Here is a tiny trained network, its code and every weight. The questions are about switching its units off for an input and a target symbol, where a switched-off unit gives its printed mean instead of its output.

import numpy as np


def w(rows, s, z=0):
    codes = np.array(rows[::2]) - 128.0
    scale = np.full(codes.shape[1], s)
    scale[-1] = z or s
    return codes * scale


def norm(h):
    return h / np.sqrt((h * h).mean(-1, keepdims=True) + 1e-5)


def f(y):
    return np.maximum(y, 0)


def softmax(a):
    e = np.exp(a - a.max(-1, keepdims=True))
    return e / e.sum(-1, keepdims=True)


def log_softmax(a):
    a = a - a.max(-1, keepdims=True)
    return a - np.log(np.exp(a).sum(-1, keepdims=True))


def net(x, mask):
    ids = ['ΔΛΞΠΨΩαβγεζημστ'.index(c) for c in x.split()]
    T = len(ids)
    res = E[ids] + P[:T]
    u = 0
    for l in range(2):
        q, k, v = (norm(res) @ M[l].T for M in (Q, K, V))
        z = softmax(np.where(np.tri(T) > 0, q @ k.T / 3**0.5, -1e9)) @ v
        res = res + np.where(mask[u], z, O[l][:, -1]) @ O[l][:, :-1]
        u += 1
        y = f(norm(res) @ A[l][:, :-1].T + A[l][:, -1])
        res = res + np.where(mask[u : u + 4], y, B[l][:, -1]) @ B[l][:, :-1]
        u += 4
    return log_softmax(norm(res)[-1] @ U[:, :-1].T + U[:, -1])


Q, K, V, O, A, B = {}, {}, {}, {}, {}, {}
E = w([
[131,92,129,122,131,150,125,131,143],'Δ',
[152,158,142,128,155,112,120,134,93],'Λ',
[124,109,146,159,130,103,165,112,201],'Ξ',
[107,76,101,110,187,92,43,120,130],'Π',
[130,96,130,129,115,147,124,139,149],'Ψ',
[139,84,137,119,117,151,121,135,149],'Ω',
[174,138,140,185,198,132,159,152,129],'α',
[135,160,185,98,143,130,136,145,131],'β',
[81,141,115,89,136,145,147,161,135],'γ',
[130,150,169,92,142,168,94,117,115],'ε',
[142,138,87,107,130,117,154,134,95],'ζ',
[143,81,62,156,2,212,51,208,113],'η',
[102,101,177,65,121,102,153,148,140],'μ',
[157,203,174,160,90,165,180,106,132],'σ',
[92,157,128,88,134,81,145,157,141],'τ',
],0.039)
P = w([
[34,139,195,192,133,91,106,80,2],'0',
[126,73,121,114,129,158,100,170,105],'1',
[128,100,92,128,119,135,112,172,133],'2',
[146,119,85,140,112,134,118,181,153],'3',
[165,128,70,154,101,129,123,191,174],'4',
[192,136,61,160,81,119,117,217,219],'5',
],0.0088)
Q[0] = w([
[127,2,161,195,84,227,94,62,182],'L0H1',
[159,215,207,108,137,5,100,27,159],'L0H1',
[246,153,80,137,61,165,87,93,28],'L0H1',
],0.0085)
K[0] = w([
[45,114,200,226,92,144,84,44,124],'L0H1',
[254,158,166,90,109,85,71,148,240],'L0H1',
[153,151,109,91,143,172,124,28,20],'L0H1',
],0.0091)
V[0] = w([
[30,101,104,182,105,144,112,143,93],'L0H1',
[207,126,80,131,32,53,127,219,211],'L0H1',
[214,187,109,56,44,171,2,116,91],'L0H1',
],0.0062)
O[0] = w([
[254,88,169,170,43,60,131,132,58,174],'L0H1',
[79,178,149,108,156,191,68,35,82,38],'L0H1',
[132,186,198,42,67,120,88,213,151,4],'L0H1',
],0.0096,0.0033)
A[0] = w([
[24,58,161,17,146,165,124,63,95,51],'L0N1',
[69,130,223,102,144,201,29,182,11,171],'L0N2',
[97,236,129,93,173,94,79,79,124,2],'L0N3',
[160,43,12,189,132,87,1,111,171,153],'L0N4',
],0.0079,0.0036)
B[0] = w([
[136,142,68,106,167,131,166,86,5,255],'L0N1',
[90,79,34,153,119,96,182,79,69,222],'L0N2',
[104,120,118,61,147,222,196,167,132,148],'L0N3',
[112,82,236,155,120,165,57,124,115,225],'L0N4',
],0.013,0.0077)
Q[1] = w([
[106,249,113,153,136,89,170,164,152],'L1H1',
[121,180,147,102,89,101,96,216,106],'L1H1',
[115,114,116,62,163,61,124,72,135],'L1H1',
],0.014)
K[1] = w([
[191,153,74,65,173,208,120,123,199],'L1H1',
[90,136,112,58,93,166,103,252,147],'L1H1',
[165,67,114,74,109,111,140,81,129],'L1H1',
],0.012)
V[1] = w([
[174,47,165,90,154,117,98,120,69],'L1H1',
[107,2,119,62,109,171,229,128,155],'L1H1',
[67,138,234,212,32,52,150,87,78],'L1H1',
],0.0076)
O[1] = w([
[176,204,48,67,244,87,129,108,161,240],'L1H1',
[14,195,178,131,186,64,118,105,87,254],'L1H1',
[95,219,25,124,86,127,135,97,157,216],'L1H1',
],0.011,0.0075)
A[1] = w([
[201,100,146,185,219,73,229,150,136,2],'L1N1',
[149,147,158,73,153,24,128,210,115,142],'L1N2',
[175,168,6,83,121,149,232,183,146,138],'L1N3',
[144,96,171,137,75,159,62,102,115,126],'L1N4',
],0.011,0.0091)
B[1] = w([
[140,151,134,236,159,142,178,211,152,165],'L1N1',
[118,137,144,96,143,250,132,124,129,213],'L1N2',
[76,135,161,121,162,79,180,70,97,254],'L1N3',
[135,189,117,74,132,92,168,128,90,164],'L1N4',
],0.015,0.0091)
U = w([
[90,171,94,106,157,96,195,101,83,116],'Δ',
[95,131,223,97,145,235,119,183,109,53],'Λ',
[124,88,220,167,88,19,143,143,94,72],'Ξ',
[137,3,169,130,112,127,131,114,130,192],'Π',
[129,93,60,134,49,167,114,169,98,255],'Ψ',
[53,113,88,126,107,102,106,166,199,144],'Ω',
[95,86,108,206,115,182,134,17,171,52],'α',
[115,130,190,153,194,81,9,128,105,99],'β',
[194,151,170,65,123,81,120,176,123,168],'γ',
[195,122,171,95,163,124,150,77,201,113],'ε',
[174,211,67,122,159,207,64,90,161,95],'ζ',
[162,129,106,200,170,119,164,199,134,182],'η',
[171,195,246,169,54,167,130,46,91,131],'μ',
[117,53,137,108,96,77,196,137,200,115],'σ',
[194,168,74,152,117,69,98,82,149,165],'τ',
],0.013,0.005)

Each question gives the input, a string of symbols that net reads in full, and the target symbol t.
The units are the heads (3 rows each of Q, K, V and O) and the neurons (one row each of A and B). Each row of codes is followed by its name. A weight is (code - 128) times the scale printed after its matrix; where a second scale follows, it is the last column's (O, A, B and U).
mask holds one flag per unit, layer by layer, with each layer's heads first. A switched-off unit (its flag False) gives its mean, the last column of its rows in O or B, instead of its output. The means were averaged over made-up inputs and are rounded, as every weight is.
A unit's drop is (log p(t) with every unit on - log p(t) with that unit switched off) / (log p(t) with every unit on - log p(t) with every unit switched off).
The circuit of an input: a set's keep is (log p(t) with only the set's units on - log p(t) with every unit switched off) / (log p(t) with every unit on - log p(t) with every unit switched off). Starting from all 10 units, units are removed one at a time, each time the one whose removal leaves the highest keep (on an exact tie, the one counted first), for as long as the keep stays at least 0.8.
circuit, biggest first: the units of the circuit, biggest drop first
k most important neurons: the k neurons with the biggest drops, biggest first
k most important neurons of layer l: the k neurons of layer l with the biggest drops, biggest first
input σ Ψ Δ, target Ψ: 2 most important neurons : [L0N4, L1N3]
input α Λ μ Δ, target Π: circuit, biggest first : [L0N4, L1H1]
input ε μ γ Δ, target Λ: circuit, biggest first : [L0H1, L1N2]
input Ψ τ Ω τ Δ, target τ: 2 most important neurons : [L0N4, L0N1]
input γ Δ Ω, target Ξ: 2 most important neurons : [L0N4, L0N1]
input ε α α Δ, target Λ: circuit, biggest first : [L1N2, L0H1]
input Ξ Δ Ψ, target α: most important neuron of layer 1 : [L1N3]
input Ξ μ Δ, target α: circuit, biggest first : [L0H1, L0N1]
input η ζ α μ Ξ, target α: circuit, biggest first : [L0H1, L1H1]
input Δ Δ Ω Ψ, target η: circuit, biggest first : [L0H1, L1N1]
input μ Ω γ γ, target Λ: 3 most important neurons : [L0N2, L0N1, L1N2]
input Δ Ψ Ω, target η: circuit, biggest first : [L0H1, L1N1]
input β β ζ μ α ζ, target Λ: circuit, biggest first : [L1H1, L0N1, L0H1, L0N2]
input ζ Δ Ω, target γ: 3 most important neurons of layer 1 : [L1N4, L1N3, L1N2]
input Δ ζ α, target η: circuit, biggest first : [L1N1]
input σ μ μ Δ γ γ, target Λ: circuit, biggest first : [L1H1, L0N2]
input Δ ζ Δ β Δ, target η: 2 most important neurons : [L1N1, L0N4]
input β Π Δ, target Ω: 3 most important neurons of layer 0 : [L0N4, L0N1, L0N2]
input Δ ζ γ Δ ζ, target Λ: 2 most important neurons : [L0N1, L0N2]
input α ζ Ψ, target Π: most important neuron : [L0N4]
input ε Δ Ψ, target Λ: 2 most important neurons : [L1N2, L0N2]
input Ω ε Δ, target ζ: 4 most important neurons : [L0N4, L0N2, L0N1, L1N3]
input ζ ε γ Ψ ε Δ, target γ: 3 most important neurons : [L0N4, L1N4, L0N1]
input Ψ Ξ Δ, target τ: 3 most important neurons : [L0N4, L1N2, L0N1]
input β μ Δ Ψ, target Ω: 3 most important neurons of layer 0 : [L0N4, L0N1, L0N2]
input ζ μ Δ, target γ: 3 most important neurons : [L0N4, L1N4, L0N2]
input μ β ε α μ Ψ, target β: most important neuron of layer 0 : [L0N4]
